-48.1, 47.2, 21.8, 53.2, 19.9, -46.1, 17.7, 42.6, -18.2, 57.9, 48.8, -29.0, -33.0, -39.2, -64.2
44.7, -40.3, 56.8, 12.8, -2.7, 27.7, -14.2, -44.9, -7.8, 30.6, 42.1, -53.6, -5.1, -18.1, -12.4
37.3, 49.4, 67.3, 8.8, -67.8, 42.5, -37.4, 59.6, 5.9, -10.3, -49.7, 39.2, 54.1, -28.2, 52.2
-19.3, 53.8, -24.8, 48.4, 67.5, 28.1, -63.9, -20.9, -30.5, -44.6, 6.0, 28.5, 66.2, 11.5, -57.5
25.0, 55.4, -5.7, -26.3, 5.3, 41.4, 7.3, -7.3, -54.7, -26.7, 20.8, 2.8, 63.3, 68.3, -11.7
-45.4, -26.7, 6.7, 56.2, 45.0, 38.8, -11.4, -11.4, -27.6, 51.2, 54.7, -57.4, -13.3, -51.7, 11.0
=>
-48.1, 47.2, 21.8, 53.2, 19.9, -46.1, 17.7, 42.6, -18.2, 57.9, 48.8, -29.0, -33.0, -39.2, -64.2
37.3, 49.4, 67.3, 8.8, -67.8, 42.5, -37.4, 59.6, 5.9, -10.3, -49.7, 39.2, 54.1, -28.2, 52.2
25.0, 55.4, -5.7, -26.3, 5.3, 41.4, 7.3, -7.3, -54.7, -26.7, 20.8, 2.8, 63.3, 68.3, -11.7

-8.9, 62.2, 72.1
-13.2, -22.3, -18.4
=>
-8.9, 62.2, 72.1

-63.3, -54.0, 64.4, 51.3, 39.2, -26.7, -30.5, 16.5, -18.9, 43.0, 21.2, 2.3
-65.2, -62.8, 48.5, 0.0, -66.8, -45.9, 22.1, -5.1, 72.1, -64.1, -77.3, 70.4
68.7, 77.6, 61.4, -16.7, -42.8, 55.2, -30.0, -32.8, 43.5, -63.6, 32.4, -29.9
=>
-63.3, -54.0, 64.4, 51.3, 39.2, -26.7, -30.5, 16.5, -18.9, 43.0, 21.2, 2.3
68.7, 77.6, 61.4, -16.7, -42.8, 55.2, -30.0, -32.8, 43.5, -63.6, 32.4, -29.9

-1.4, -5.8, -25.0, -7.0, 40.7, -12.9, -17.0, 59.4, -21.4
-4.7, -7.0, 30.0, -9.2, -9.3, 27.3, 10.2, -39.3, 19.4
9.2, 26.7, 6.8, 24.3, -44.0, 0.7, 14.2, -39.1, 13.9
9.5, 27.7, 4.1, 31.7, -30.2, -9.1, 14.6, -31.4, 10.0
-13.3, -58.2, 20.9, -59.9, 17.7, 35.0, -2.7, 2.4, -1.7
1.9, 4.4, -24.9, 4.1, 17.4, -20.6, -8.3, 47.6, -8.3
4.9, 19.7, -30.6, 19.5, 8.1, -31.7, -6.3, 24.5, -19.5
=>
-1.4, -5.8, -25.0, -7.0, 40.7, -12.9, -17.0, 59.4, -21.4
9.2, 26.7, 6.8, 24.3, -44.0, 0.7, 14.2, -39.1, 13.9
-13.3, -58.2, 20.9, -59.9, 17.7, 35.0, -2.7, 2.4, -1.7
4.9, 19.7, -30.6, 19.5, 8.1, -31.7, -6.3, 24.5, -19.5

60.5, 64.9, 15.3, 4.9
51.3, 54.5, 13.0, 3.6
40.8, 43.0, 10.2, 2.7
55.0, 58.7, 14.0, 4.3
54.4, 58.0, 13.8, 4.0
=>
60.5, 64.9, 15.3, 4.9
40.8, 43.0, 10.2, 2.7
54.4, 58.0, 13.8, 4.0

-6.1, 16.5, -13.7, -3.2, 23.2, -9.1, 0.5, -6.7, -5.4, 3.1, -7.2, 3.8, -14.7
-7.2, 2.4, -4.6, 26.4, -5.0, 15.2, 0.3, 17.6, -8.9, 13.8, 1.5, 7.2, -9.5
-28.0, -32.0, 17.9, -40.8, 15.6, -2.1, 17.4, 8.5, 2.6, -15.8, -38.7, 46.7, -14.5
-10.6, 10.8, 9.6, -0.4, -5.2, -5.8, 10.2, -4.7, -17.6, 8.1, 26.2, -33.7, 6.8
-17.1, -5.0, -27.3, -3.6, 35.4, -1.4, -29.9, -23.5, -24.3, -76.3, 54.8, 63.0, 30.0
-0.2, -7.7, 4.5, 6.8, 15.5, -3.7, -7.7, -4.9, -3.8, -23.8, 11.6, 18.6, 12.9
=>
-6.1, 16.5, -13.7, -3.2, 23.2, -9.1, 0.5, -6.7, -5.4, 3.1, -7.2, 3.8, -14.7
-28.0, -32.0, 17.9, -40.8, 15.6, -2.1, 17.4, 8.5, 2.6, -15.8, -38.7, 46.7, -14.5
-17.1, -5.0, -27.3, -3.6, 35.4, -1.4, -29.9, -23.5, -24.3, -76.3, 54.8, 63.0, 30.0

-1.1, -8.7, 5.0, 16.7, 6.5, -5.6, 23.4, -11.3, 1.1, 14.3, -2.0, -0.5, -29.5
-35.0, -24.7, -58.6, 15.4, -0.6, 6.3, 19.0, 2.8, 23.8, -29.9, 12.1, -12.1, -8.9
=>
-1.1, -8.7, 5.0, 16.7, 6.5, -5.6, 23.4, -11.3, 1.1, 14.3, -2.0, -0.5, -29.5
